Below are the code and all the weights of a small trained network. Each question names an input and a class and asks about switching units off, where a switched-off unit gives its printed mean instead of its output.

import numpy as np


def w(rows, s, z=0):
    codes = np.array(rows[::2]) - 128.0
    scale = np.full(codes.shape[1], s)
    scale[-1] = z or s
    return codes * scale


def f(y):
    return y / 2 * (1 + np.tanh(0.7978845608 * (y + 0.044715 * y**3)))


def log_softmax(a):
    a = a - a.max(-1, keepdims=True)
    return a - np.log(np.exp(a).sum(-1, keepdims=True))


def net(x, mask):
    res = np.array(x, float).reshape(1, 3) / 4 @ E
    y = f(res @ A[0][:, :-1].T + A[0][:, -1])
    res = res + np.where(mask, y, B[0][:, -1]) @ B[0][:, :-1]
    return log_softmax(res[-1] @ U[:, :-1].T + U[:, -1])


A, B = {}, {}
E = w([
[150,210,108,46],'x0',
[254,102,123,154],'x1',
[131,62,167,39],'x2',
],0.0069)
A[0] = w([
[247,118,157,146,120],'n1',
[114,129,135,133,211],'n2',
[104,136,126,132,93],'n3',
[228,127,87,159,87],'n4',
[167,229,93,43,101],'n5',
[56,159,163,127,111],'n6',
[183,124,119,107,72],'n7',
[134,144,120,65,62],'n8',
[92,42,122,217,101],'n9',
[163,213,137,63,98],'n10',
[91,127,125,117,80],'n11',
[135,159,113,93,78],'n12',
[32,163,122,128,103],'n13',
[40,146,119,120,99],'n14',
[187,105,94,127,85],'n15',
[86,2,140,190,79],'n16',
[148,32,158,30,71],'n17',
[133,96,184,129,42],'n18',
[120,118,151,116,128],'n19',
[107,102,139,109,253],'n20',
[64,148,133,118,82],'n21',
[231,120,165,139,105],'n22',
[128,27,160,20,58],'n23',
[85,147,144,124,80],'n24',
[118,124,140,123,117],'n25',
[126,165,100,195,63],'n26',
[179,126,124,130,76],'n27',
[6,136,135,103,101],'n28',
[129,247,113,250,61],'n29',
[113,102,147,161,83],'n30',
[143,168,104,97,93],'n31',
],0.0098,0.0052)
B[0] = w([
[108,37,102,128,218],'n1',
[167,119,126,127,195],'n2',
[105,116,130,125,117],'n3',
[75,62,97,131,182],'n4',
[99,124,248,133,227],'n5',
[109,78,113,120,174],'n6',
[66,102,134,142,129],'n7',
[72,146,157,160,132],'n8',
[91,130,232,117,210],'n9',
[91,129,215,141,189],'n10',
[95,111,120,141,121],'n11',
[95,130,158,145,125],'n12',
[102,64,111,132,198],'n13',
[100,64,120,132,182],'n14',
[81,87,128,125,140],'n15',
[57,155,252,121,224],'n16',
[39,185,53,140,220],'n17',
[56,144,136,121,115],'n18',
[130,134,116,126,136],'n19',
[239,133,99,127,253],'n20',
[86,83,124,134,149],'n21',
[86,52,107,125,192],'n22',
[35,231,69,152,224],'n23',
[91,97,132,130,127],'n24',
[120,128,121,127,126],'n25',
[68,169,119,117,138],'n26',
[76,96,132,129,125],'n27',
[99,38,92,136,227],'n28',
[48,245,43,125,215],'n29',
[100,133,156,124,124],'n30',
[104,135,164,125,135],'n31',
],0.025,0.0045)
U = w([
[90,37,99,135,33],'0',
[73,224,85,139,236],'1',
[101,155,255,131,39],'2',
[207,150,116,120,249],'3',
],0.0088,0.0018)

Each question gives the input, the list of numbers given to net, and the class t.
The units are the neurons (one row each of A and B). Each row of codes is followed by its name. A weight is (code - 128) times the scale printed after its matrix; where a second scale follows, it is the last column's (A, B and U).
mask holds one flag per neuron, in row order. A switched-off neuron (its flag False) gives its mean, the last column of its row in B, instead of its output. The means were averaged over made-up inputs and are rounded, as every weight is.
A unit's drop is (log p(t) with every unit on - log p(t) with that unit switched off) / (log p(t) with every unit on - log p(t) with every unit switched off).
The circuit of an input: a set's keep is (log p(t) with only the set's units on - log p(t) with every unit switched off) / (log p(t) with every unit on - log p(t) with every unit switched off). Starting from the 12 units with the biggest drops (on a tie, the unit counted first), units are removed one at a time, each time the one whose removal leaves the highest keep (on an exact tie, the one counted first), for as long as the keep stays at least 0.8.
units of the circuit, in order: the units of the circuit, biggest drop first
k most important neurons: the k neurons with the biggest drops, biggest first
drop when u is switched off: that unit's drop, to one decimal
input [5,-2,0], class 2: units of the circuit, in order	[n5]
input [3,8,-8], class 0: 3 most important neurons	[n1; n4; n22]
input [-7,-6,5], class 2: 3 most important neurons	[n16; n9; n1]
input [3,-4,5], class 1: 2 most important neurons	[n23; n1]
input [-8,-5,8], class 1: 4 most important neurons	[n23; n17; n5; n10]
input [-5,0,0], class 2: 2 most important neurons	[n16; n9]
input [-3,-7,8], class 1: 4 most important neurons	[n23; n17; n1; n22]
input [7,-1,7], class 1: 2 most important neurons	[n23; n17]
input [7,5,-2], class 2: 2 most important neurons	[n5; n10]
input [2,-4,-3], class 0: 2 most important neurons	[n23; n13]
input [-8,-6,7], class 2: 2 most important neurons	[n16; n9]
input [7,6,-6], class 2: 2 most important neurons	[n5; n10]
input [3,6,8], class 1: 2 most important neurons	[n23; n17]
input [0,-4,7], class 1: units of the circuit, in order	[n23]
input [-3,0,-1], class 3: 2 most important neurons	[n5; n10]
input [-1,-1,3], class 3: drop when n29 is switched off	0.2
input [5,0,-4], class 2: drop when n10 is switched off	0.2
input [0,-7,-6], class 0: drop when n13 is switched off	0.1
